Below are the code and all the weights of a small trained network. Each question names an input and a target symbol and asks about switching units off, where a switched-off unit gives its printed mean instead of its output.

import numpy as np


def w(rows, s, z=0):
    codes = np.array(rows[::2]) - 128.0
    scale = np.full(codes.shape[1], s)
    scale[-1] = z or s
    return codes * scale


def norm(h):
    return h / np.sqrt((h * h).mean(-1, keepdims=True) + 1e-5)


def softmax(a):
    e = np.exp(a - a.max(-1, keepdims=True))
    return e / e.sum(-1, keepdims=True)


def log_softmax(a):
    a = a - a.max(-1, keepdims=True)
    return a - np.log(np.exp(a).sum(-1, keepdims=True))


def net(x, mask):
    ids = ['αβγδζηθλμπφψω'.index(c) for c in x.split()]
    T = len(ids)
    res = E[ids] + P[:T]
    u = 0
    for l in range(3):
        r = norm(res)
        for j in range(2):
            rows = slice(2 * j, 2 * j + 2)
            q, k, v = (r @ M[l][rows].T for M in (Q, K, V))
            z = softmax(np.where(np.tri(T) > 0, q @ k.T / 2**0.5, -1e9)) @ v
            o = O[l][rows]
            res = res + np.where(mask[u + j], z, o[:, -1]) @ o[:, :-1]
        u += 2
    return log_softmax(norm(res)[-1] @ U[:, :-1].T + U[:, -1])


Q, K, V, O = {}, {}, {}, {}
E = w([
[93,158,107,115,126,114,154,113,144,116,162,108],'α',
[124,126,105,151,132,96,128,104,126,173,112,148],'β',
[186,98,105,165,153,140,135,50,148,10,81,148],'γ',
[116,112,138,147,135,147,177,166,142,131,153,84],'δ',
[124,88,144,171,108,148,112,157,108,156,115,135],'ζ',
[118,87,119,95,117,101,119,106,148,154,121,135],'η',
[121,140,142,132,126,127,88,127,156,151,121,127],'θ',
[140,120,135,119,133,117,154,117,118,152,96,102],'λ',
[144,178,117,131,89,134,127,107,125,141,149,115],'μ',
[133,87,100,143,91,106,163,138,112,151,137,127],'π',
[92,129,111,114,99,131,130,119,90,122,113,110],'φ',
[128,106,114,155,112,104,87,139,124,149,154,162],'ψ',
[137,132,135,96,101,162,125,155,129,114,170,100],'ω',
],0.011)
P = w([
[155,97,145,128,12,161,93,104,179,167,139,4],'0',
[144,78,162,67,77,136,107,116,139,158,178,22],'1',
[143,169,23,132,93,140,144,222,174,95,66,82],'2',
[76,120,244,132,79,105,173,92,135,140,157,89],'3',
[103,166,164,137,131,92,153,223,190,10,52,159],'4',
[134,136,74,219,122,131,116,136,189,20,47,100],'5',
[135,117,238,197,100,119,137,80,175,86,141,89],'6',
],0.0038)
Q[0] = w([
[93,99,176,157,1,58,181,141,196,49,94,117],'L0H0',
[137,167,162,89,185,150,101,137,149,204,197,136],'L0H0',
[77,88,181,157,70,165,171,105,247,119,93,139],'L0H1',
[123,134,47,109,146,117,122,165,73,122,125,179],'L0H1',
],0.0038)
K[0] = w([
[170,152,162,213,169,164,149,47,117,30,110,165],'L0H0',
[67,153,140,121,64,114,139,168,140,195,127,43],'L0H0',
[198,105,131,142,212,142,127,51,71,1,111,207],'L0H1',
[81,94,75,116,100,122,78,151,104,151,106,136],'L0H1',
],0.0046)
V[0] = w([
[205,238,136,83,73,212,241,67,204,96,159,60],'L0H0',
[177,54,65,181,140,130,82,5,151,1,76,121],'L0H0',
[70,185,199,88,124,84,133,202,99,220,178,121],'L0H1',
[136,121,61,120,162,120,113,80,138,126,115,185],'L0H1',
],0.0034)
O[0] = w([
[146,72,127,179,172,88,30,135,70,162,117,167,221],'L0H0',
[139,109,225,179,116,168,83,152,225,160,184,26,252],'L0H0',
[82,137,253,106,36,24,180,104,81,142,159,72,79],'L0H1',
[101,109,141,129,164,168,201,157,64,100,121,96,80],'L0H1',
],0.0047,0.0037)
Q[1] = w([
[208,72,107,102,254,211,172,35,75,129,139,172],'L1H0',
[119,71,213,193,72,151,75,26,153,168,224,23],'L1H0',
[51,69,195,197,49,31,120,175,187,118,82,83],'L1H1',
[156,89,200,183,67,132,83,22,153,169,204,50],'L1H1',
],0.0041)
K[1] = w([
[226,118,59,79,73,136,81,156,163,225,142,27],'L1H0',
[165,126,69,244,182,191,91,116,218,11,88,117],'L1H0',
[64,96,170,202,191,169,188,115,93,51,122,195],'L1H1',
[219,136,95,230,160,165,82,89,201,3,86,107],'L1H1',
],0.0041)
V[1] = w([
[28,147,75,151,141,115,137,154,121,187,88,145],'L1H0',
[73,183,83,86,127,126,160,103,35,76,117,61],'L1H0',
[111,171,141,75,172,173,149,98,118,114,105,148],'L1H1',
[140,62,173,156,174,162,214,253,93,93,161,97],'L1H1',
],0.0035)
O[1] = w([
[139,118,120,57,78,196,152,212,155,193,194,86,108],'L1H0',
[253,59,143,198,148,42,30,188,231,231,143,137,51],'L1H0',
[68,48,139,160,53,105,169,234,149,137,114,175,4],'L1H1',
[204,191,119,70,102,64,61,13,87,112,125,144,47],'L1H1',
],0.0046,0.0039)
Q[2] = w([
[146,196,36,119,132,83,130,255,152,60,22,163],'L2H0',
[133,140,150,64,187,104,150,148,80,118,107,204],'L2H0',
[78,91,211,158,112,178,92,24,110,190,218,62],'L2H1',
[108,164,52,211,65,111,116,140,184,130,99,57],'L2H1',
],0.0068)
K[2] = w([
[72,142,253,26,99,51,159,152,51,239,172,174],'L2H0',
[110,133,95,126,97,161,124,68,78,242,181,98],'L2H0',
[179,117,9,217,163,199,100,123,222,15,71,89],'L2H1',
[136,118,202,116,147,70,132,170,142,49,113,194],'L2H1',
],0.0061)
V[2] = w([
[180,48,93,114,44,164,147,132,74,113,87,142],'L2H0',
[134,113,221,86,187,137,104,135,130,118,3,73],'L2H0',
[159,191,126,219,113,136,183,114,102,185,74,125],'L2H1',
[138,217,187,164,75,211,16,177,124,88,119,108],'L2H1',
],0.0051)
O[2] = w([
[170,147,167,182,127,86,111,194,191,2,92,96,126],'L2H0',
[179,153,196,83,90,86,174,160,75,205,113,127,164],'L2H0',
[200,178,35,102,205,165,134,192,127,143,99,92,138],'L2H1',
[126,116,80,115,113,82,163,169,133,111,122,211,253],'L2H1',
],0.0072,0.0035)
U = w([
[7,157,93,122,111,158,199,64,167,47,175,144,4],'α',
[76,147,113,98,99,117,238,125,88,196,83,197,205],'β',
[180,132,150,164,186,128,40,81,168,38,123,51,44],'γ',
[125,146,107,95,175,239,187,182,135,167,163,50,121],'δ',
[132,122,175,186,152,199,94,174,104,137,107,175,89],'ζ',
[91,19,130,101,158,174,38,79,153,211,176,161,186],'η',
[105,119,30,115,229,136,61,194,90,127,91,213,155],'θ',
[223,171,210,88,172,102,146,158,74,193,86,100,216],'λ',
[190,218,112,82,81,74,51,13,80,144,133,130,254],'μ',
[194,61,171,192,91,46,113,196,201,181,164,110,144],'π',
[59,148,254,131,51,120,120,76,116,121,124,55,31],'φ',
[94,91,163,149,70,36,101,93,98,70,140,241,76],'ψ',
[185,196,116,26,85,125,184,171,122,24,103,165,192],'ω',
],0.0071,0.0014)

Each question gives the input, a string of symbols that net reads in full, and the target symbol t.
The units are the heads (2 rows each of Q, K, V and O). Each row of codes is followed by its name. A weight is (code - 128) times the scale printed after its matrix; where a second scale follows, it is the last column's (O and U).
mask holds one flag per head, layer by layer. A switched-off head (its flag False) gives its mean, the last column of its rows in O, instead of its output. The means were averaged over made-up inputs and are rounded, as every weight is.
A unit's drop is (log p(t) with every unit on - log p(t) with that unit switched off) / (log p(t) with every unit on - log p(t) with every unit switched off).
The circuit of an input: a set's keep is (log p(t) with only the set's units on - log p(t) with every unit switched off) / (log p(t) with every unit on - log p(t) with every unit switched off). Starting from all 6 units, units are removed one at a time, each time the one whose removal leaves the highest keep (on an exact tie, the one counted first), for as long as the keep stays at least 0.8.
units of the circuit, in order: the units of the circuit, biggest drop first
most important unit: the unit with the biggest drop
which heads matter: for each layer, one digit per head in row order, 1 if its drop is at least 0.15 and else 0, layers parted by /
input γ φ η ω, target ω: which heads matter	11 / 11 / 11
input δ ζ ψ π μ, target γ: which heads matter	10 / 00 / 11
input π ζ γ ψ θ λ, target λ: units of the circuit, in order	(L2H0; L0H0; L1H0)
input λ η φ λ φ θ ψ, target β: units of the circuit, in order	(L2H0; L2H1)
input ψ α φ δ, target π: most important unit	L1H0
input φ β δ ψ α ζ η, target ω: units of the circuit, in order	(L2H1; L0H0)
input π φ μ α β, target η: units of the circuit, in order	(L2H0; L0H0; L1H0)
input μ η η π π, target γ: units of the circuit, in order	(L2H1; L2H0)
input θ ψ β η δ, target φ: units of the circuit, in order	(L2H1; L0H0)
input λ φ γ ψ, target ψ: units of the circuit, in order	(L1H0; L0H0; L2H1)
input β ψ η, target α: units of the circuit, in order	(L0H0; L2H0)
input ζ φ ψ β ω μ, target ψ: which heads matter	10 / 00 / 01
input φ γ λ ζ β π θ, target θ: which heads matter	01 / 00 / 01
input π β δ λ, target μ: units of the circuit, in order	(L1H1)
input φ δ θ μ θ, target θ: which heads matter	10 / 00 / 11
input ζ μ φ δ, target π: units of the circuit, in order	(L1H0; L0H1; L0H0)
input β β μ, target δ: which heads matter	10 / 01 / 01
input β γ φ ω η, target η: units of the circuit, in order	(L0H0; L0H1; L2H0; L2H1)
input ζ β η λ φ β, target π: which heads matter	10 / 11 / 00
input α φ ψ η φ β π, target δ: which heads matter	00 / 00 / 01
input α γ β μ η, target η: most important unit	L0H1
